Below are the code and all the weights of a small trained network. Each question names an input and a target symbol and asks about switching units off, where a switched-off unit gives its printed mean instead of its output.

import numpy as np


def w(rows, s, z=0):
    codes = np.array(rows[::2]) - 128.0
    scale = np.full(codes.shape[1], s)
    scale[-1] = z or s
    return codes * scale


def f(y):
    return np.maximum(y, 0)


def softmax(a):
    e = np.exp(a - a.max(-1, keepdims=True))
    return e / e.sum(-1, keepdims=True)


def log_softmax(a):
    a = a - a.max(-1, keepdims=True)
    return a - np.log(np.exp(a).sum(-1, keepdims=True))


def net(x, mask):
    ids = ['ΓΛΣαβδεζηθμξπτψω'.index(c) for c in x.split()]
    T = len(ids)
    res = E[ids] + P[:T]
    u = 0
    for l in range(2):
        q, k, v = (res @ M[l].T for M in (Q, K, V))
        z = softmax(np.where(np.tri(T) > 0, q @ k.T / 2**0.5, -1e9)) @ v
        res = res + np.where(mask[u], z, O[l][:, -1]) @ O[l][:, :-1]
        u += 1
        y = f(res @ A[l][:, :-1].T + A[l][:, -1])
        res = res + np.where(mask[u : u + 16], y, B[l][:, -1]) @ B[l][:, :-1]
        u += 16
    return log_softmax(res[-1] @ U[:, :-1].T + U[:, -1])


Q, K, V, O, A, B = {}, {}, {}, {}, {}, {}
E = w([
[168,245,142,162,253,92,77,81],'Γ',
[165,175,94,98,155,198,158,125],'Λ',
[109,109,220,96,28,155,121,146],'Σ',
[119,106,83,145,144,81,173,148],'α',
[119,209,73,160,180,128,133,136],'β',
[86,152,143,175,101,181,108,32],'δ',
[101,73,75,166,94,157,127,146],'ε',
[114,155,108,135,178,169,156,136],'ζ',
[165,128,102,141,139,134,101,214],'η',
[55,166,135,18,156,129,21,121],'θ',
[124,145,16,159,69,138,5,143],'μ',
[45,126,107,33,139,139,89,115],'ξ',
[129,191,107,138,195,92,204,38],'π',
[139,101,143,136,132,151,150,146],'τ',
[213,79,177,145,104,169,113,148],'ψ',
[60,105,137,245,196,79,139,85],'ω',
],0.02)
P = w([
[2,86,29,57,132,85,64,90],'0',
[167,222,101,135,137,65,113,106],'1',
[158,157,60,126,159,88,155,58],'2',
[126,182,120,108,139,61,93,118],'3',
[150,125,118,126,123,97,170,88],'4',
[144,114,124,133,118,97,168,94],'5',
[146,108,149,135,110,109,171,109],'6',
[158,100,173,149,103,112,167,129],'7',
[140,93,136,153,110,144,211,94],'8',
[98,121,132,107,144,103,122,115],'9',
[133,109,177,96,81,70,107,107],'10',
[112,102,139,96,161,148,184,75],'11',
],0.0068)
Q[0] = w([
[93,101,73,31,221,118,169,170],'0.h1',
[165,254,172,133,206,56,226,231],'0.h1',
],0.0048)
K[0] = w([
[132,129,118,210,76,26,205,180],'0.h1',
[187,108,169,1,242,76,179,179],'0.h1',
],0.0065)
V[0] = w([
[140,70,141,89,132,31,203,147],'0.h1',
[87,98,198,103,131,254,108,175],'0.h1',
],0.0092)
O[0] = w([
[128,79,15,142,145,5,115,144,1],'0.h1',
[158,126,91,134,53,129,139,75,95],'0.h1',
],0.012,0.0039)
A[0] = w([
[120,163,138,138,185,114,101,127,121],'0.n1',
[137,130,157,90,80,122,99,118,228],'0.n2',
[182,85,165,74,194,147,146,71,204],'0.n3',
[133,144,168,115,9,112,102,106,253],'0.n4',
[65,120,103,108,159,175,158,161,142],'0.n5',
[61,104,126,176,100,123,150,124,220],'0.n6',
[159,207,186,145,127,137,145,154,79],'0.n7',
[116,135,154,135,142,82,106,235,227],'0.n8',
[102,67,140,95,88,14,136,140,147],'0.n9',
[160,116,179,94,24,104,182,101,134],'0.n10',
[204,100,128,138,132,158,113,221,72],'0.n11',
[148,139,124,136,59,113,92,154,92],'0.n12',
[113,116,191,155,151,145,71,144,137],'0.n13',
[106,158,132,114,131,126,225,70,200],'0.n14',
[155,196,1,187,93,125,59,96,151],'0.n15',
[110,97,99,68,134,103,21,110,196],'0.n16',
],0.0088,0.0027)
B[0] = w([
[163,87,159,238,132,87,150,152,184],'0.n1',
[99,79,99,164,241,133,173,101,221],'0.n2',
[145,199,93,151,143,116,59,210,229],'0.n3',
[145,147,49,132,188,199,174,94,254],'0.n4',
[108,120,162,124,10,164,70,71,177],'0.n5',
[100,127,194,47,63,154,139,25,173],'0.n6',
[156,99,126,149,72,91,119,139,210],'0.n7',
[85,152,78,35,84,152,130,34,189],'0.n8',
[193,80,121,184,82,189,168,95,155],'0.n9',
[198,93,78,67,198,140,183,182,225],'0.n10',
[131,255,166,155,196,158,131,102,211],'0.n11',
[47,69,109,148,107,216,134,250,161],'0.n12',
[162,98,215,174,106,64,234,115,230],'0.n13',
[125,135,146,94,132,39,204,192,184],'0.n14',
[81,80,176,101,123,229,131,222,160],'0.n15',
[150,100,179,87,191,88,99,81,202],'0.n16',
],0.006,0.0075)
Q[1] = w([
[103,69,176,46,237,134,144,73],'1.h1',
[255,97,119,130,181,169,121,126],'1.h1',
],0.0059)
K[1] = w([
[94,137,144,103,147,117,253,92],'1.h1',
[123,55,64,159,150,200,70,17],'1.h1',
],0.0054)
V[1] = w([
[128,160,100,114,177,151,76,172],'1.h1',
[112,2,163,181,236,134,183,207],'1.h1',
],0.0074)
O[1] = w([
[104,107,108,19,224,117,3,199,103],'1.h1',
[191,94,167,84,78,132,124,144,254],'1.h1',
],0.013,0.0062)
A[1] = w([
[214,111,182,132,68,186,50,127,35],'1.n1',
[47,88,107,111,77,212,97,147,143],'1.n2',
[129,63,98,104,105,62,91,98,46],'1.n3',
[208,167,164,141,45,126,131,45,79],'1.n4',
[170,175,143,150,82,117,99,185,138],'1.n5',
[173,66,138,111,177,164,69,176,158],'1.n6',
[234,128,101,163,133,152,88,136,74],'1.n7',
[72,169,65,66,115,85,125,255,165],'1.n8',
[114,203,92,67,82,139,145,100,72],'1.n9',
[130,124,173,136,95,152,173,133,132],'1.n10',
[123,22,204,164,78,120,172,176,234],'1.n11',
[96,223,81,41,142,36,174,123,8],'1.n12',
[186,84,144,113,133,169,102,49,45],'1.n13',
[119,87,99,115,60,134,141,153,135],'1.n14',
[95,105,80,113,103,110,104,75,255],'1.n15',
[55,57,12,95,133,15,89,103,234],'1.n16',
],0.0079,0.0039)
B[1] = w([
[23,68,95,131,98,99,171,112,217],'1.n1',
[172,110,246,140,128,85,157,171,161],'1.n2',
[158,157,135,110,121,123,209,99,139],'1.n3',
[136,111,145,93,160,158,96,113,225],'1.n4',
[129,130,120,54,56,61,208,159,163],'1.n5',
[82,171,69,98,97,90,73,167,220],'1.n6',
[79,132,161,187,122,113,51,67,196],'1.n7',
[106,1,140,129,47,222,140,2,151],'1.n8',
[103,118,195,223,148,136,44,161,138],'1.n9',
[113,128,112,110,154,94,101,167,211],'1.n10',
[130,145,55,134,129,134,70,94,250],'1.n11',
[139,87,160,171,150,155,173,230,139],'1.n12',
[55,150,131,116,154,88,164,190,199],'1.n13',
[153,203,185,125,145,85,119,108,150],'1.n14',
[197,138,147,148,75,177,106,98,149],'1.n15',
[224,166,181,82,142,135,100,146,149],'1.n16',
],0.008,0.013)
U = w([
[137,176,193,152,113,50,100,136,145],'Γ',
[133,101,124,152,164,146,98,133,88],'Λ',
[108,68,59,32,97,162,210,115,139],'Σ',
[205,143,119,98,103,114,125,71,232],'α',
[162,56,115,114,138,195,67,132,66],'β',
[81,118,187,155,193,220,172,64,68],'δ',
[180,108,179,193,89,152,74,145,123],'ε',
[107,195,134,129,132,125,129,120,50],'ζ',
[113,189,96,151,123,125,88,126,175],'η',
[168,187,96,116,231,167,47,132,82],'θ',
[3,109,220,160,166,125,128,173,1],'μ',
[211,100,172,168,158,178,61,137,118],'ξ',
[142,91,191,96,165,59,180,179,77],'π',
[140,139,92,136,111,186,108,131,198],'τ',
[83,118,39,153,130,67,62,135,158],'ψ',
[123,41,149,187,92,96,90,11,157],'ω',
],0.0071,0.004)

Each question gives the input, a string of symbols that net reads in full, and the target symbol t.
The units are the heads (2 rows each of Q, K, V and O) and the neurons (one row each of A and B). Each row of codes is followed by its name. A weight is (code - 128) times the scale printed after its matrix; where a second scale follows, it is the last column's (O, A, B and U).
mask holds one flag per unit, layer by layer, with each layer's heads first. A switched-off unit (its flag False) gives its mean, the last column of its rows in O or B, instead of its output. The means were averaged over made-up inputs and are rounded, as every weight is.
A unit's drop is (log p(t) with every unit on - log p(t) with that unit switched off) / (log p(t) with every unit on - log p(t) with every unit switched off).
The circuit of an input: a set's keep is (log p(t) with only the set's units on - log p(t) with every unit switched off) / (log p(t) with every unit on - log p(t) with every unit switched off). Starting from the 12 units with the biggest drops (on a tie, the unit counted first), units are removed one at a time, each time the one whose removal leaves the highest keep (on an exact tie, the one counted first), for as long as the keep stays at least 0.8.
circuit, biggest first: the units of the circuit, biggest drop first
unit that matters most: the unit with the biggest drop
top k neurons: the k neurons with the biggest drops, biggest first
k most important neurons of layer l: the k neurons of layer l with the biggest drops, biggest first
input δ ζ δ τ τ θ τ τ δ ψ θ δ, target δ: circuit, biggest first => (0.h1)
input ψ ψ θ, target θ: circuit, biggest first => (1.n16; 1.h1; 0.n13; 0.h1)
input π η θ θ, target π: circuit, biggest first => (0.h1; 1.n11; 1.h1)
input θ δ β ξ ε, target δ: circuit, biggest first => (0.h1; 1.n6)
input μ ω ψ, target μ: circuit, biggest first => (0.h1; 1.n1)
input ε δ ψ ψ δ Σ, target Σ: circuit, biggest first => (0.n10; 0.n4)
input τ ψ μ ω ψ μ Λ θ θ ε, target μ: circuit, biggest first => (0.h1; 1.n2)
input π π θ θ, target π: top 3 neurons => (0.n16; 0.n8; 0.n1)
input δ ψ θ τ ψ ε, target δ: circuit, biggest first => (0.h1; 1.h1)
input ψ ε θ, target θ: 3 most important neurons of layer 0 => (0.n13; 0.n16; 0.n2)
input ω μ δ π μ ψ ε, target μ: top 2 neurons => (1.n1; 0.n5)
input ω τ ψ Σ ψ β, target Σ: top 3 neurons => (1.n8; 0.n15; 1.n7)
input ψ θ ψ μ ψ ψ Λ π, target π: circuit, biggest first => (0.n14; 1.n12)
input ψ Σ θ ξ ψ η Λ η ψ Σ ψ μ, target μ: circuit, biggest first => (1.n2; 1.n1; 0.n15)
input ω α θ ψ β π δ ψ α Σ ψ, target ω: 2 most important neurons of layer 0 => (0.n14; 0.n6)
input θ ω η ζ μ τ μ ω, target ω: unit that matters most => 1.n11
input α θ Σ ψ ψ θ, target Σ: top 3 neurons => (0.n10; 0.n16; 0.n2)
input ψ ψ ψ ψ, target ψ: 3 most important neurons of layer 1 => (1.n6; 1.n7; 1.n1)
input ψ Σ ψ θ μ μ ψ, target ψ: 2 most important neurons of layer 1 => (1.n6; 1.n1)
input δ δ ω θ ψ θ ψ, target δ: circuit, biggest first => (1.h1; 0.h1)
input δ ψ θ μ ψ ξ ψ η, target Σ: top 2 neurons => (0.n2; 1.n8)
input θ ψ ψ η ω Γ ψ δ ω δ π ψ, target θ: 3 most important neurons of layer 0 => (0.n14; 0.n10; 0.n3)
input ψ τ ψ ψ ψ π, target π: most important neuron of layer 1 => (1.n12)
input θ α η π θ ψ ζ ψ τ ψ, target θ: 2 most important neurons of layer 0 => (0.n4; 0.n10)
input Λ δ μ θ, target μ: top 3 neurons => (0.n5; 1.n10; 0.n10)
input π ω β ε, target ω: 3 most important neurons of layer 0 => (0.n5; 0.n1; 0.n8)
